Below are the code and all the weights of a small trained network. Each question names an input and a target symbol and asks about switching units off, where a switched-off unit gives its printed mean instead of its output.

import numpy as np


def w(rows, s, z=0):
    codes = np.array(rows[::2]) - 128.0
    scale = np.full(codes.shape[1], s)
    scale[-1] = z or s
    return codes * scale


def f(y):
    return np.maximum(y, 0)


def softmax(a):
    e = np.exp(a - a.max(-1, keepdims=True))
    return e / e.sum(-1, keepdims=True)


def log_softmax(a):
    a = a - a.max(-1, keepdims=True)
    return a - np.log(np.exp(a).sum(-1, keepdims=True))


def net(x, mask):
    ids = ['ΓΘΣΩβεζτφψ'.index(c) for c in x.split()]
    T = len(ids)
    res = E[ids] + P[:T]
    r = res
    for j in range(2):
        rows = slice(2 * j, 2 * j + 2)
        q, k, v = (r @ M[0][rows].T for M in (Q, K, V))
        z = softmax(np.where(np.tri(T) > 0, q @ k.T / 2**0.5, -1e9)) @ v
        o = O[0][rows]
        res = res + np.where(mask[j], z, o[:, -1]) @ o[:, :-1]
    y = f(res @ A[0][:, :-1].T + A[0][:, -1])
    res = res + np.where(mask[2:6], y, B[0][:, -1]) @ B[0][:, :-1]
    return log_softmax(res[-1] @ U[:, :-1].T + U[:, -1])


Q, K, V, O, A, B = {}, {}, {}, {}, {}, {}
E = w([
[111,108,88,147,18,149],'Γ',
[95,110,145,145,60,203],'Θ',
[223,142,190,187,136,35],'Σ',
[54,118,90,70,120,232],'Ω',
[236,42,102,181,107,38],'β',
[172,126,50,101,153,18],'ε',
[64,212,206,105,105,184],'ζ',
[212,245,123,68,114,197],'τ',
[92,134,150,12,121,21],'φ',
[123,251,71,250,51,157],'ψ',
],0.017)
P = w([
[123,82,111,147,191,99],'0',
[123,111,115,138,178,96],'1',
[123,132,117,135,162,100],'2',
[129,151,117,129,141,98],'3',
[139,168,122,123,119,98],'4',
[140,174,115,111,104,110],'5',
[144,182,112,99,85,116],'6',
[155,201,114,93,69,121],'7',
[164,199,114,85,46,131],'8',
[169,209,111,79,35,138],'9',
[174,209,108,76,22,140],'10',
[174,217,106,63,2,146],'11',
[181,222,108,62,6,154],'12',
[180,222,104,68,17,173],'13',
],0.0081)
Q[0] = w([
[198,87,126,127,152,36],'head 0',
[76,118,169,98,223,145],'head 0',
[16,154,158,106,113,210],'head 1',
[58,197,119,55,3,149],'head 1',
],0.015)
K[0] = w([
[226,183,61,194,136,202],'head 0',
[88,82,142,172,201,160],'head 0',
[185,178,101,181,154,249],'head 1',
[175,253,92,125,45,199],'head 1',
],0.011)
V[0] = w([
[72,96,140,137,21,55],'head 0',
[88,169,68,254,107,131],'head 0',
[36,127,26,191,16,37],'head 1',
[226,149,90,161,198,15],'head 1',
],0.0074)
O[0] = w([
[246,113,94,137,206,127,200],'head 0',
[127,103,96,230,85,125,131],'head 0',
[117,168,113,219,207,170,253],'head 1',
[209,193,125,56,160,196,211],'head 1',
],0.012,0.0049)
A[0] = w([
[113,254,154,50,175,138,160],'neuron 0',
[244,90,80,94,155,134,62],'neuron 1',
[161,85,148,34,138,104,2],'neuron 2',
[66,153,174,75,160,189,205],'neuron 3',
],0.0079,0.0082)
B[0] = w([
[139,11,122,136,112,130,249],'neuron 0',
[43,166,144,71,143,159,240],'neuron 1',
[139,143,145,243,193,113,153],'neuron 2',
[140,236,98,154,62,73,192],'neuron 3',
],0.013)
U = w([
[23,106,57,120,76,148,1],'Γ',
[72,202,252,148,95,119,71],'Θ',
[62,33,238,189,98,203,143],'Σ',
[65,164,197,111,142,178,104],'Ω',
[152,210,124,171,98,157,157],'β',
[114,74,33,106,140,105,80],'ε',
[203,134,109,91,38,112,166],'ζ',
[174,68,250,145,136,136,175],'τ',
[160,128,135,139,195,2,250],'φ',
[159,71,82,181,146,111,116],'ψ',
],0.0081,0.0072)

Each question gives the input, a string of symbols that net reads in full, and the target symbol t.
The units are the heads (2 rows each of Q, K, V and O) and the neurons (one row each of A and B). Each row of codes is followed by its name. A weight is (code - 128) times the scale printed after its matrix; where a second scale follows, it is the last column's (O, A, B and U).
mask holds one flag per unit, heads first, then neurons. A switched-off unit (its flag False) gives its mean, the last column of its rows in O or B, instead of its output. The means were averaged over made-up inputs and are rounded, as every weight is.
A unit's drop is (log p(t) with every unit on - log p(t) with that unit switched off) / (log p(t) with every unit on - log p(t) with every unit switched off).
most important unit: the unit with the biggest drop
top k neurons: the k neurons with the biggest drops, biggest first
which heads matter: for each layer, one digit per head in row order, 1 if its drop is at least 0.15 and else 0, layers parted by /
drop of u: that unit's drop, to one decimal
input Σ Θ ε Ω τ Ω β β Ω, target ζ: which heads matter : 01
input ψ β ζ τ Θ ζ Γ Σ ζ Θ, target ζ: which heads matter : 01
input β Θ φ ζ, target φ: most important unit : head 0
input φ β Ω, target φ: top 2 neurons : [neuron 1; neuron 0]
input Ω Ω φ φ ζ β φ β β τ Θ Σ ζ Ω, target ζ: which heads matter : 00
input τ Θ φ ζ β φ Θ β β ζ, target ζ: top 2 neurons : [neuron 3; neuron 0]
input Θ ψ φ ε, target ψ: which heads matter : 10
input τ Θ Θ φ β ζ Γ Θ ψ, target ψ: which heads matter : 11
input Σ ε ε Θ τ ε β, target ζ: top 3 neurons : [neuron 0; neuron 3; neuron 2]
input β β Σ Ω Ω Ω Ω β ψ ψ φ, target ψ: top 2 neurons : [neuron 1; neuron 3]
input β β φ Ω Γ β τ, target τ: top 2 neurons : [neuron 0; neuron 2]
input β φ Γ, target φ: top 2 neurons : [neuron 1; neuron 0]
input Γ φ ζ Γ, target φ: top 2 neurons : [neuron 0; neuron 1]
input Θ ψ ζ φ β Θ β β Θ φ, target β: most important unit : head 0
input β φ τ ζ, target φ: top 2 neurons : [neuron 2; neuron 3]
input φ ζ τ, target φ: top 2 neurons : [neuron 2; neuron 3]
input ζ Σ Γ Θ ζ β Θ β ψ Θ, target β: top 2 neurons : [neuron 0; neuron 1]
input β Ω ζ ζ ε β β ψ ε ζ β Ω, target β: drop of neuron 3 : 0.7
input ψ ζ β Γ ε ζ Ω τ Θ, target ζ: drop of neuron 1 : 0.3
input Γ τ β ζ Γ Ω τ Θ ζ ζ Σ β Θ ζ, target ζ: drop of neuron 1 : 0.1
input β β ζ Θ Ω ψ ζ Ω, target β: most important unit : neuron 3
